Here is a tiny trained network, its code and every weight. The questions are about switching its units off for an input and a target symbol, where a switched-off unit gives its printed mean instead of its output.

import numpy as np


def w(rows, s, z=0):
    codes = np.array(rows[::2]) - 128.0
    scale = np.full(codes.shape[1], s)
    scale[-1] = z or s
    return codes * scale


def f(y):
    return np.maximum(y, 0)


def softmax(a):
    e = np.exp(a - a.max(-1, keepdims=True))
    return e / e.sum(-1, keepdims=True)


def log_softmax(a):
    a = a - a.max(-1, keepdims=True)
    return a - np.log(np.exp(a).sum(-1, keepdims=True))


def net(x, mask):
    ids = ['βγδελμτφψω'.index(c) for c in x.split()]
    T = len(ids)
    res = E[ids] + P[:T]
    r = res
    for j in range(3):
        rows = slice(3 * j, 3 * j + 3)
        q, k, v = (r @ M[0][rows].T for M in (Q, K, V))
        z = softmax(np.where(np.tri(T) > 0, q @ k.T / 3**0.5, -1e9)) @ v
        o = O[0][rows]
        res = res + np.where(mask[j], z, o[:, -1]) @ o[:, :-1]
    y = f(res @ A[0][:, :-1].T + A[0][:, -1])
    res = res + np.where(mask[3:7], y, B[0][:, -1]) @ B[0][:, :-1]
    return log_softmax(res[-1] @ U[:, :-1].T + U[:, -1])


Q, K, V, O, A, B = {}, {}, {}, {}, {}, {}
E = w([
[221,58,122,128,163],'β',
[122,123,140,81,105],'γ',
[121,151,83,58,114],'δ',
[101,97,143,100,90],'ε',
[152,144,48,200,100],'λ',
[115,134,125,128,87],'μ',
[80,144,179,113,127],'τ',
[126,158,127,148,112],'φ',
[2,133,120,190,113],'ψ',
[131,128,114,111,146],'ω',
],0.022)
P = w([
[130,124,120,102,12],'0',
[118,106,65,165,128],'1',
[141,120,56,145,145],'2',
[147,137,142,162,85],'3',
[155,106,21,138,133],'4',
[158,107,101,154,163],'5',
[180,91,145,151,83],'6',
[122,121,9,147,143],'7',
[148,78,86,173,173],'8',
[179,84,147,142,66],'9',
],0.015)
Q[0] = w([
[144,77,109,144,122],'H1',
[101,2,83,200,203],'H1',
[66,192,43,62,21],'H1',
[152,144,173,160,116],'H2',
[135,134,59,156,124],'H2',
[149,102,226,196,35],'H2',
[159,233,212,110,252],'H3',
[87,116,37,100,104],'H3',
[154,1,67,186,166],'H3',
],0.0073)
K[0] = w([
[112,111,176,130,144],'H1',
[157,130,148,87,131],'H1',
[75,192,147,152,7],'H1',
[116,118,130,139,212],'H2',
[151,123,116,146,8],'H2',
[179,156,88,151,204],'H2',
[61,144,139,117,166],'H3',
[95,101,132,74,93],'H3',
[140,120,160,143,105],'H3',
],0.013)
V[0] = w([
[107,137,126,140,84],'H1',
[186,67,175,111,134],'H1',
[242,230,171,182,51],'H1',
[164,39,152,30,205],'H2',
[73,207,77,11,196],'H2',
[192,102,188,118,144],'H2',
[148,91,255,125,11],'H3',
[134,218,122,129,85],'H3',
[55,107,129,73,69],'H3',
],0.009)
O[0] = w([
[114,126,132,171,184,186],'H1',
[155,181,83,121,124,115],'H1',
[120,143,179,122,137,179],'H1',
[169,156,74,77,151,1],'H2',
[45,141,65,67,116,21],'H2',
[176,161,127,101,161,60],'H2',
[133,155,110,115,240,227],'H3',
[44,140,146,96,148,154],'H3',
[121,8,66,110,149,187],'H3',
],0.011,0.0066)
A[0] = w([
[72,180,110,171,144,254],'N1',
[121,37,154,162,154,105],'N2',
[118,175,97,198,142,157],'N3',
[172,57,80,255,67,113],'N4',
],0.0089,0.0014)
B[0] = w([
[255,35,127,70,99,160],'N1',
[145,234,62,161,114,217],'N2',
[197,131,150,60,115,165],'N3',
[56,190,148,86,157,248],'N4',
],0.0093,0.017)
U = w([
[193,118,161,163,139,200],'β',
[127,143,166,50,199,129],'γ',
[137,125,84,90,52,183],'δ',
[161,106,91,162,155,79],'ε',
[121,182,162,136,136,86],'λ',
[145,105,151,196,190,88],'μ',
[117,107,185,129,254,60],'τ',
[133,115,182,171,160,200],'φ',
[143,165,71,145,77,54],'ψ',
[146,122,123,116,99,254],'ω',
],0.0089,0.0047)

Each question gives the input, a string of symbols that net reads in full, and the target symbol t.
The units are the heads (3 rows each of Q, K, V and O) and the neurons (one row each of A and B). Each row of codes is followed by its name. A weight is (code - 128) times the scale printed after its matrix; where a second scale follows, it is the last column's (O, A, B and U).
mask holds one flag per unit, heads first, then neurons. A switched-off unit (its flag False) gives its mean, the last column of its rows in O or B, instead of its output. The means were averaged over made-up inputs and are rounded, as every weight is.
A unit's drop is (log p(t) with every unit on - log p(t) with that unit switched off) / (log p(t) with every unit on - log p(t) with every unit switched off).
The circuit of an input: a set's keep is (log p(t) with only the set's units on - log p(t) with every unit switched off) / (log p(t) with every unit on - log p(t) with every unit switched off). Starting from all 7 units, units are removed one at a time, each time the one whose removal leaves the highest keep (on an exact tie, the one counted first), for as long as the keep stays at least 0.8.
units of the circuit, in order: the units of the circuit, biggest drop first
k most important neurons: the k neurons with the biggest drops, biggest first
which heads matter: for each layer, one digit per head in row order, 1 if its drop is at least 0.15 and else 0, layers parted by /
input ε λ γ δ λ λ μ ε ε τ, target λ: which heads matter -> 011
input β λ λ β λ δ, target β: which heads matter -> 011
input γ λ μ ε, target λ: 2 most important neurons -> [N2; N4]
input δ δ δ γ φ γ γ φ, target δ: units of the circuit, in order -> [H2; N1]
input ω γ ψ δ γ δ, target δ: most important neuron -> [N4]
input δ γ μ ω ω δ δ γ, target δ: which heads matter -> 011
input δ μ ψ, target δ: units of the circuit, in order -> [H2; N1]
input β τ λ μ λ ψ γ, target λ: units of the circuit, in order -> [H2; H3; N4; N1]
input δ δ γ γ λ β γ λ, target δ: 2 most important neurons -> [N1; N3]
input γ τ β γ ε ψ τ, target β: units of the circuit, in order -> [H2; N4]
input γ λ μ λ δ λ ω φ λ γ, target λ: units of the circuit, in order -> [H2; H3; N1; N4]
input γ β γ μ, target β: units of the circuit, in order -> [H2; N4]
input ψ γ ψ τ ε δ ψ, target δ: units of the circuit, in order -> [H2; H3]
input β φ φ, target β: 3 most important neurons -> [N4; N3; N2]
input γ γ δ γ ψ δ μ, target δ: units of the circuit, in order -> [H2]
input ω ω γ δ, target δ: units of the circuit, in order -> [H2; H3]
input ε δ ε, target ε: units of the circuit, in order -> [H3; N4; N2]
input δ λ γ γ λ ε φ γ, target δ: units of the circuit, in order -> [H2; N4]
input δ ε φ τ β, target δ: units of the circuit, in order -> [H2; H1]
input γ β ε ω γ γ β γ ε μ, target β: units of the circuit, in order -> [H2; H3]
input δ ω μ, target δ: units of the circuit, in order -> [H2; H3]
input β φ λ, target β: 2 most important neurons -> [N3; N2]
input λ γ λ ω λ λ λ ψ ω, target λ: 3 most important neurons -> [N4; N2; N1]
input β ω φ, target β: 3 most important neurons -> [N4; N2; N3]
input δ ω ψ δ ω, target δ: most important neuron -> [N4]
input ψ ε μ φ μ, target λ: 2 most important neurons -> [N4; N2]
input ψ λ φ λ β, target λ: 2 most important neurons -> [N4; N1]
